[-0.07, 0.55, 0.28, -0.01, 0.28, -0.92, -0.62, -0.16, 0.65, -4.52, -0.57, -0.89, -0.69, 0.24, 4.14, -0.51]
Givok/Dep
[-0.21, -0.72, 0.31, 0.20, 0.00, -0.32, -0.36, -0.57, 0.92, -4.04, -0.61, -2.70, -1.45, 0.03, 3.16, -0.47]
Tuso/pafin
[0.43, 1.05, 0.26, -0.09, -0.33, -0.18, -0.79, 0.09, 0.75, -2.61, 0.42, -0.20, 0.70, 0.09, 2.51, -0.90]
Givok/pafin
[0.44, 0.23, 0.40, 0.02, 0.22, -1.22, -0.49, 0.01, 1.25, -2.42, -0.78, -0.12, -0.55, 0.17, 1.31, -0.52]
Tuso/pafin
[0.34, 1.09, 0.49, -0.57, -0.01, -0.62, -0.18, 0.04, 1.54, -2.02, -0.90, -1.31, -0.92, 0.18, 3.85, -0.32]
Givok/pafin
[0.46, -0.46, 0.23, -0.01, 0.41, -0.53, -0.28, -0.13, 0.45, -4.08, -0.57, 0.77, 2.12, -0.24, 1.49, -0.10]
Tuso/Pese
[0.08, -0.09, 0.27, 0.20, -0.06, -0.20, -0.15, -0.01, 2.23, -0.48, -0.85, 0.08, 0.20, -0.13, 1.21, -0.86]
Tuso/pafin
[0.03, 0.18, -0.23, -0.24, 1.28, -0.29, -0.17, -0.18, 0.78, -2.80, -0.40, 0.65, -0.29, -0.43, 2.13, -0.56]
Givok/vasab
[-0.13, 0.47, -0.05, -0.03, -0.44, -0.02, -0.14, 0.03, 0.05, -5.50, 0.12, -1.42, 0.19, 0.27, 2.59, -0.05]
koz/Dep
[0.49, 0.96, 0.07, 0.29, 0.40, -0.24, -0.54, -0.11, 1.10, -1.12, -1.38, 2.27, 0.42, 0.25, 0.77, -0.75]
koz/pafin
[0.52, 1.38, 0.02, -0.56, 0.86, -0.14, -0.84, -0.23, -0.23, 0.89, -0.86, 6.29, 1.37, 0.51, -2.16, -0.97]
Givok/Pese
[-0.41, 0.20, -0.08, -0.04, -0.16, -0.36, -0.31, -0.26, 0.58, -2.97, 0.02, -0.24, -0.33, 0.13, 1.83, -0.37]
koz/vasab
[-0.05, 0.95, 0.16, 0.23, -0.47, -0.10, -0.81, 0.18, 1.39, -5.50, -0.70, -3.07, -1.47, -0.10, 4.13, -0.89]
koz/pafin
[0.11, -0.27, 0.70, 0.05, 0.30, -0.25, -0.16, -0.24, 1.62, -3.37, -0.24, -0.44, 0.28, 0.43, 3.21, -0.56]
Tuso/vasab
[0.37, 0.67, -0.09, -0.20, -0.76, -0.27, -0.16, -0.65, 0.06, -4.48, -1.05, 0.06, -0.68, 0.32, 2.15, -0.54]
koz/Pese
[0.39, 0.50, 0.09, 0.15, 0.00, -0.77, -0.25, -0.13, -0.02, -5.16, -0.17, -2.49, -0.73, -0.15, 4.23, 0.26]
koz/Pese
[0.18, 0.13, 0.17, 0.02, 0.24, -0.42, -0.41, -0.20, 1.21, -3.09, -1.01, 0.81, -0.41, 0.37, 2.30, -0.69]
Givok/Pese
[0.10, 0.04, 0.83, 0.48, -0.50, -0.25, -0.15, -0.18, 1.17, -1.60, -0.82, -0.11, 0.24, -0.15, 1.93, -0.51]
Tuso/pafin
[-0.06, 1.07, 0.27, -0.04, -0.26, 0.06, -0.65, -0.19, 1.02, -4.25, -0.46, 0.92, -0.65, 0.04, 2.12, -1.04]
koz/pafin
[0.08, 0.06, -0.04, 0.28, 0.18, -0.54, -0.66, -0.17, -0.66, -3.98, -0.25, -0.50, -0.60, 0.15, 1.91, -0.03]
Givok/Pese
[1.08, 0.54, 0.01, 0.02, -0.89, -0.22, -0.51, 1.80, 1.01, -2.02, -0.64, 0.62, -0.53, 0.39, 1.09, -0.71]
Givok/pafin
[0.09, -0.23, 0.19, -0.19, 0.38, -0.20, -0.19, 0.47, -0.50, -1.66, -1.90, 1.65, 0.75, 0.38, 0.06, -0.62]
Tuso/Pese
[-0.43, 1.08, -0.15, -0.13, 0.35, -0.14, -0.24, 0.06, -0.27, -5.31, -0.33, 1.44, -0.54, 0.17, 1.44, -0.63]
koz/Dep
[-0.10, 0.34, 0.02, 0.60, 0.00, -0.29, -0.68, -0.09, 0.76, -2.55, -0.25, -2.13, 0.00, 0.01, 3.08, -0.10]
Givok/pafin
[0.11, -0.17, 0.16, -0.16, 0.39, -0.26, -0.02, 0.23, 0.36, -2.80, -0.29, 0.49, 0.42, 0.07, 0.54, -0.13]
Tuso/Pese
